[128 = 0]
[127  88 116 130 145 127 107 131 151 127 152  71 129 160 121 126 185  91
 157] -> (77) <44>
[137  80 117 110 133 112 115 151 126 110 144  77 125 143 125 155 176  60
 184] -> (75) <52>
[132  22 103 137 142 124 113 129 131 129 145  54 124 161 128 123 161  69
 157] -> (77) <42>
[122 102 123 121 133 107 127 156 119 123 132  81 120 148 159 142 177  62
 192] -> (75) <52>
[122 109 125 134 137 130 124 154 128 118 127  77 120 148 114 143 179  77
 169] -> (75) <49>
[142  38 113 141 146 135 145 162 152 121 145  56 121 166 119 125 161  69
 164] -> (77) <42>
[130 112 109 114 148 125 109 137 124 136 145 101 137 145 121 150 187  85
 163] -> (75) <52>
[134  66 111 164 140 151 126 138 137 125 150  67 120 151  87 130 165  56
 168] -> (77) <42>
[121 123 115 102 137 128 129 133 158 124 145  76 120 152 135 123 177  79
 169] -> (75) <49>
[136 152 115 125 136 116 128  99 123 133 131  97 125 138 149 155 184 111
 174] -> (75) <52>
[122  83 117 144 139 135 119 133 141 134 153  41 133 158 125 129 172  75
 171] -> (77) <42>
[138 118 122 127 130 122 123 153 129 115 156  74 115 129 128 156 184  79
 193] -> (75) <49>
[115 144 146 123 157 140  96 131 132 132 145  62 131 143 115 128 148  89
 162] -> (75) <39>
[126 158 115 102 130 113 108 128 149 134 160  86 119 148 141 142 175  97
 174] -> (75) <39>
[109 112 135 130 147 116 131 145 125 138 159  55 125 157 148 144 203  75
 174] -> (75) <49>
[128 121 115 137 143 109  92 136 148 132 157  86 102 138 139 151 175  85
 196] -> (75) <49>
[116 110 104 111 155 107 105 148 111 121 158  84 122 157 132 155 180  85
 168] -> (75) <39>
[139  59 123 149 141 124 119 118 134 129 168  61 124 144  91 129 155  74
 149] -> (77) <42>
[149  53 124 146 132 137 117 137 168 118 160  65 104 152 117 136 179  61
 186] -> (77) <42>
[139  63 126 133 118 120 113 119 140 119 150  56 121 139  97 139 174  81
 155] -> (77) <44>
[132 108 120 135 149 105 114 134 127 139 167  74 132 149 133 171 188  78
 170] -> (75) <52>
[114 150 112 117 140 128 106 136 138 127 160  70 123 150 139 147 190  93
 168] -> (75) <39>
[138 129 124 136 140 109 122 128 119 139 141  83 122 138 150 150 170  87
 149] -> (75) <52>
[129  71 125 121 131 146 138 138 135 121 163  73 123 149 150 137 165  53
 154] -> (77) <43>
[116  61 115 135 132 136 119 147 138 120 145  56 108 157 124 127 157  60
 145] -> (77) <43>
[134 103 111 113 146 121 110 143 135 137 149  56 118 146 134 135 243  79
 176] -> (75) <49>
[132 122 126 127 145 117 119 132 133 129 134  74 127 151 135 138 203 114
 177] -> (75) <49>
[143 104 119 129 142 108 129 144 128 128 144  62 124 140 138 149 182  93
 176] -> (75) <52>
[128 139 123 101 137 124 120 140 143 125 144  71 122 132 125 136 182  57
 191] -> (75) <49>
[131  60 107 138 151 140 121 123 144 110 147  55 120 160 114 147 168  80
 162] -> (77) <44>
[150 146 117 115 143 114 121 101 126 144 167  90 163 128 124 138 224  92
 140] -> (75) <49>
[135  47 118 142  97 124 128 147 134 120 155  55 130 154 101 137 162  66
 168] -> (77) <42>
[130  56 123 144 130 138 120 128 146 132 154  74 123 159 153 136 157  75
 161] -> (77) <43>
[139 117 118 117 136 119 110 148 115 126 142  56 122 167 121 143 200  57
 185] -> (75) <49>
[113 132 116 135 143 105 132 132 122 155 155  69 125 153 129 151 188  69
 176] -> (75) <39>
[136  92 101 120 140 133 124 150 149 127 147  57 130 174  97 136 169  72
 151] -> (77) <44>
[139  43 116 130 127 130 112 144 143 124 156  67 121 158 143 139 160  68
 147] -> (77) <42>
[144  27 123 135  92 135 119  98 156 132 144  65 133 167 134 129 163  43
 162] -> (77) <43>
[111 148 114 124 153 119 113 145 130 115 154  82 106 155 116 150 188 136
 181] -> (75) <49>
[131  34 123 121 130 127 114 143 127 125 149  81 130 163 117 131 145  68
 126] -> (77) <43>
[120 122 164 126 139 100 114 134 135 135 144  61 122 140 150 141 165  53
 167] -> (75) <52>
[132 155 111 133 141 127 123 131 132 130 152  65 121 164 129 139 191  81
 176] -> (75) <49>
[134 118 117 111 138 117 128 129 136 148 168  71 132 154 130 140 184  85
 152] -> (75) <39>
[ 97  36 115 138 132 143 100 143 136 125 164  28 118 159 142 120 172  51
 159] -> (77) <43>
[127 109 114 122 145 114 122 146 135  98 144  71 123 149 119 140 173  93
 159] -> (75) <39>
[129  52 152 137 135 141 117 152 117 124 153  71 121 149 135 126 164  68
 165] -> (77) <43>

[ 94 112 154 171 137 114 120 116 109 129 137 102 113 117  61 125 117 110
 179] -> <24> <16>
[116 120 148 117 129 102 126 112 105 142 124 135 121 128  81 142 144 144
 172] -> <24> <14>
[120 121 171 137 132 118 139 106 123 133 133 118 126 120 110 120 111 124
 166] -> <24> <16>
[118 133 228 153 114 129 126 113 129 142 128 106 124 125 111 148 110 139
 165] -> <30> <18>
[138 144 196 151 123 134 142 101 126 140 118  99 146 118 138 128 109 172
 139] -> <30> <12>
[121 104 156 122 137 121 131 129 121 128 123 136 115 138 110 124 131 123
 169] -> <24> <9>
[ 98 111 198 129 135  95 151  87 105 134 122 121 116 128  79 132 101 127
 172] -> <24> <9>
[138 126 201 135 136 142 123  92 127 135 125 113 126 133 110 133 131 142
 137] -> <30> <18>
[ 91 107 182 110 131 131 138 155 105 132 134 129 108 134 117 113 111 134
 187] -> <24> <9>
[122 126 193 132 132 111 137 108 114 129 124 126 129 122 118 128 132 141
 154] -> <24> <16>
[142 129 168 132 137 132 124 121 116 131 107 110 133 162 121 129 133 136
 139] -> <30> <17>
[114 104 157 119 138 123 113 115 119 146 119 139 117 128  59 129 144 134
 164] -> <24> <14>
[100 101 170 140 131 116 154 147 116 128 127 124  90 129 126 133 123 152
 186] -> <24> <14>
[114 114 147 120 128 114 127 118 120 134 122 140 109 114 102 118 115 124
 168] -> <24> <9>
[108 128 201 154 129 109 128 129 124 160 123 105 137 127 174 144 105 137
 166] -> <30> <17>
[132 135 203 145 133 140 129 135 136 140 131 100 122 133 122 129 124 138
 153] -> <30> <12>
[143 122 196 125 131 139 107 116 121 150 119 133 125 142  93 125 131 137
 133] -> <30> <18>
[122 106 154 113 140 128 135 135 120 141 113 126 111 129 102 127 118 144
 174] -> <24> <9>
[112 118 166 123 135 114 134 114 112 134 137 140 118  91 103 132 116 116
 165] -> <24> <14>
[117 107 167 113 142 122 127 117 117 134 136 119 137 113 109 139 117 136
 212] -> <24> <14>
[113 125 164 129 133 117 146 137 116 135 124 128 108 115 116 118 105 144
 181] -> <24> <16>
[145 159 227 163 115 122 153  97 138 130 118  93 152 111 163 142  75 165
 148] -> <30> <12>
[126 122 214 145 115 132 121 137 141 142 128 118 114 139 121 130 106 106
 151] -> <30> <18>
[124 124 169 110 130 122 134 129 113 132 119 119 123 154 123 131 105 150
 184] -> <24> <16>
[114 128 157 118 136 110 114 107  98 131 140 126 108 100  86 133 133 139
 189] -> <24> <16>
[117 125 154 122 142 109 128 115 123 139 119 139 129 128  84 128 122 142
 165] -> <24> <16>
[ 92 113 153 125 132 116 148 123 130 148 125 127 127 124  94 137 114 133
 177] -> <24> <16>
[104 116 153 117 130 109 134 128 101 122 132 131 123 117 112 117 113 132
 172] -> <24> <14>
[152 143 217 180 122 141 142  85 129 127 138 103 140 110 137 120 107 153
 141] -> <30> <12>
[132 125 196 140 130 139 125 128 131 131  39 107 124 138 133 128 126 143
 149] -> <30> <12>
[145 134 192 145 125 146 100 106 115 131 114 112 122 140  99 130 155 132
 137] -> <30> <12>
[126 115 149 129 135 109 153 124 142 134 121 118 129 135 117 140 117 121
 160] -> <24> <14>
[ 96 114 138 111 147 125 140 141 115 129 134 142 112 125 118 120 118 118
 170] -> <24> <9>
[167 130 155 139 125 130 121  92 121 134 121 118 133 132 102 135 156 126
 127] -> <30> <17>
[ 89 107 168 126 126 112 146 155 115 145 136 128 115 136 105 126 109 139
 205] -> <24> <14>
[ 95 114 183 131 128 119 132 133 107 135 127 120 147 113 123 135  95 155
 168] -> <24> <14>
[102 118 187 117 144 122 136 124 108 134 116 103 120 117 102 129 117 152
 180] -> <24> <16>
[136 134 189 136 121 146 122 109 128 139 127 114 119 124 105 137 133 127
 148] -> <30> <18>
[117 115 177 132 125 108 126 112 113 137 122 110 130 117 109 141 119 147
 184] -> <24> <16>
[109 117 109 120 125 113 151 126 114 133 134 137 142 131 116 124 107 125
 172] -> <24> <14>
[130 133 162 132 147 116 126 123 100 138 128 147 131 131  79 136  99 134
 167] -> <24> <9>
[154 134 184 151 132 138 111 121 125 136 109 133 126 138 110 143 122 125
 151] -> <30> <18>
[110 125 168 132 132 133 133 126 122 144 122 112 128 121  94 132 113 152
 186] -> <24> <16>
[134 134 206 155 117 140 141 112 126 131 104  99 133 126 127 145 109 147
 155] -> <30> <17>
[109 112 159 117 129 128 126 151 122 130 126 127  91 143 121 138 145 147
 157] -> <24> <9>
[121 117 142 129 141 116 123 140 119 128 114 132 131 113 109 127 102 144
 196] -> <24> <16>
[ 99 129 228 140 123 125 141 125 125 141 118  96 115 131 121 143 109 158
 182] -> <30> <18>
[124 121 158 128 132 120 133 119 119 133 129 105 112 123 117 130 107 122
 180] -> <24> <14>
[118 122 159 122 143 112 126 120 119 130 125 130 114  82  93 141 125 126
 171] -> <24> <9>
[102 120 179 132 135 117 143 133 115 143 155 119 134 123 114 174 119 159
 184] -> <24> <16>
[117 116 150 112 134 133 132 146 117 141 138 133 108 139 116 125 114 121
 173] -> <24> <9>
[113 118 157 131 125 124 132 134 118 141 132 127 122 129 100 144 111 127
 174] -> <24> <14>
[139 142 172 156 123 133 105 107 119 138 126 116 122 122  81 132 110 120
 148] -> <30> <18>
[105 135 197 120 134 113 119 117 116 135 128 121 111 115  83 155 120 139
 187] -> <24> <14>
[111 114 169 119 144 123 138 123 113 141 123 126 138 114 114 123 103  91
 193] -> <24> <16>
[101 118 174 134 138 116 129 137 110 135 123 120 124 126  94 129 107 167
 186] -> <24> <16>

[134 122 137 127 138 118 121 112 128 115 159 152 105 131 122 148 135 131
 123] -> <216> <237>
[146 157 128 139 131 131 125 135 121  99 144 158 110 153 136 107 164 135
 120] -> <222> <240>
[126 134 125 116 159 131 116 126 123 123 101 148 113 158 131 100 170 138
 123] -> <222> <240>
[147 120 133 123 134 119 140 132 138 104 192 136  92 131 124 163 132 130
 111] -> <216> <228>
[146 124 139 119 141 123 134 133 141 112 168 158 102 134 124 151 145 129
 112] -> <216> <228>
[149 116 129 140  78 133 141 151 141  90 154 133  98 128 130 134 137 122
 138] -> <219> <243>
[148 125 145 112 132 123 125 148 131  98 209 154  99 130 130 157 140 130
 119] -> <216> <237>
[142 127 139 125 143 119 129 125 135 125 160 141  95 133 128 152 133 135
 123] -> <216> <237>
[141 124 141 112 112 133 118 157 121 114 146 147 122 118 131 133 140 130
 144] -> <219> <242>
[136 124 129 121 145 129 124 137 118 124 106 133 116 155 130  96 161 136
 127] -> <222> <240>
[151 102 128 118 126 134 124 175 127  63 170 148 119 131 134 153 150 133
 119] -> <217> <231>
[154 121 134 115 136 149 115 153 123  99 111 146 121 140 131 118 170 139
 120] -> <217> <231>
[137 122 120 139 123 131 136 143 121 105 126 130  97 145 131 105 146 136
 121] -> <222> <240>
[163 118 137 120 135 130 123 148 127  91  96 153 127 140 132 124 169 133
 115] -> <217> <231>
[167 106 128 135 139 129 141 165 129  72 121 129 100 164 137 116 169 132
 112] -> <217> <231>
[154 107 133 137 140 129 114 137 131  96 112 141 121 139 134 133 165 138
 125] -> <217> <232>
[147 120 131 138 128 133 135 151 139 105 118 151 103 130 128 124 135 122
 142] -> <219> <243>
[146 113 135 122 115 132 132 173 137  89 152 159 117 119 135 141 133 125
 136] -> <219> <243>
[165 102 129 134 128 129 132 145 106  82 119 150 121 132 132 123 153 129
 120] -> <217> <231>
[153 110 133 125 134 135 129 145 124  98 135 153 119 128 129 129 147 136
 113] -> <217> <231>
[142 121 152  87 120 128 119 184 135  88 167 182 114 115 131 157 137 114
 131] -> <219> <242>
[157 101 129 102 143 141 125 159 120  82 165 165 116 126 133 145 168 134
 113] -> <217> <231>
[158 111 136 121 139 131 129 157 127  98  96 122 107 156 128 116 167 140
 122] -> <217> <231>
[144 118 123 139 129 128 135 141 126  87 127 135 107 145 129 122 154 131
 121] -> <222> <240>
[140 126 131 131 144 128 126 124 136 109 190 139 102 128 113 144 129 122
 108] -> <216> <228>
[147 125 137 108 137 137 115 154 134 116  87 147 122 143 132 132 165 135
 138] -> <217> <232>
[146 121 113 159 121 126 143 147 129  83 135 136  88 149 129 109 142 137
 113] -> <222> <224>
[146 112 128 116 144 134 122 162 117  92 116 140 121 135 130 134 159 133
 118] -> <217> <232>
[143 128 139 130 143 123 125 114 140 130 135 142 107 134 122 149 134 136
 117] -> <216> <237>
[155 130 137 131 132 131 123 143 129 103 104 143 113 132 134 127 146 130
 120] -> <217> <231>
[145 117 142 126 117 134 134 147 138 118 128 154 118 134 135 133 149 123
 147] -> <219> <243>
[147 105 132 149 145 127 120 145 124  91 111 144 117 164 137 122 169 144
 118] -> <217> <232>
[146 131 149  83 143 124 131 132 134 119 193 164 115 111 125 162 139 127
 108] -> <216> <228>
[133 129 137 132 128 126 127 139 129 134  94 155 119 154 126 123 144 129
 153] -> <219> <242>
[145  96 118 175 142 131 121 117 127 111  82 124 111 165 134 112 163 140
 139] -> <217> <232>
[144 116 117 132 126 123 133 138 120  83 135 123  91 148 131  97 167 135
 119] -> <222> <240>
[158 127 144 110 119 132 119 146 130 107 112 149 118 121 125 138 146 129
 141] -> <219> <242>
[137 128 138 136 122 135 121 139 133 117 118 140 119 126 134 121 142 118
 139] -> <219> <243>
[167 100 118 122 119 131 129 142 118  96 131 135 114 124 126 138 156 131
 129] -> <217> <231>
[152 105 133 135 139 134 114 145 127  95 121 142 110 134 134 132 166 137
 129] -> <217> <232>
[155 106 126 144 129 131 133 127 130  99 104 122 112 142 129 113 155 132
 127] -> <217> <231>
[133 123 128 128 142 123 128 149 120 101 122 118 105 168 131 115 158 135
 127] -> <222> <224>
[129 131 131 118 134 134 118 152 126 108 118 137 116 136 136 128 150 138
 134] -> <222> <224>
[139 112 132 140 119 131 127 138 129 113 101 125 119 135 134 112 142 125
 142] -> <219> <243>
[148 120 138 130 138 126 129 127 144  97 190 138  99 121 124 160 129 126
 104] -> <216> <228>
[151 118 139 118 139 125 140 125 138 100 206 154  98 132 127 160 141 124
 110] -> <216> <228>
[140 122 121 121 128 124 138 148 126 103 118 124 109 153 133 118 158 135
 133] -> <222> <224>
[133 124 121 136 132 128 132 139 126  91 145 133 101 149 130 112 155 134
 116] -> <222> <240>
[149 105 133 125 139 130 131 166 126  83 155 152  93 145 132 129 152 133
 119] -> <217> <231>
[139 122 132 128 131 121 129 129 133 101 220 151  82 134 130 161 137 134
 119] -> <216> <237>
[140 117 116 146 118 126 131 145 124  82 164 149 103 147 133 114 157 134
 122] -> <222> <240>
[142 126 133 136 119 129 126 135 137 111 117 147 114 120 132 123 145 121
 140] -> <219> <243>
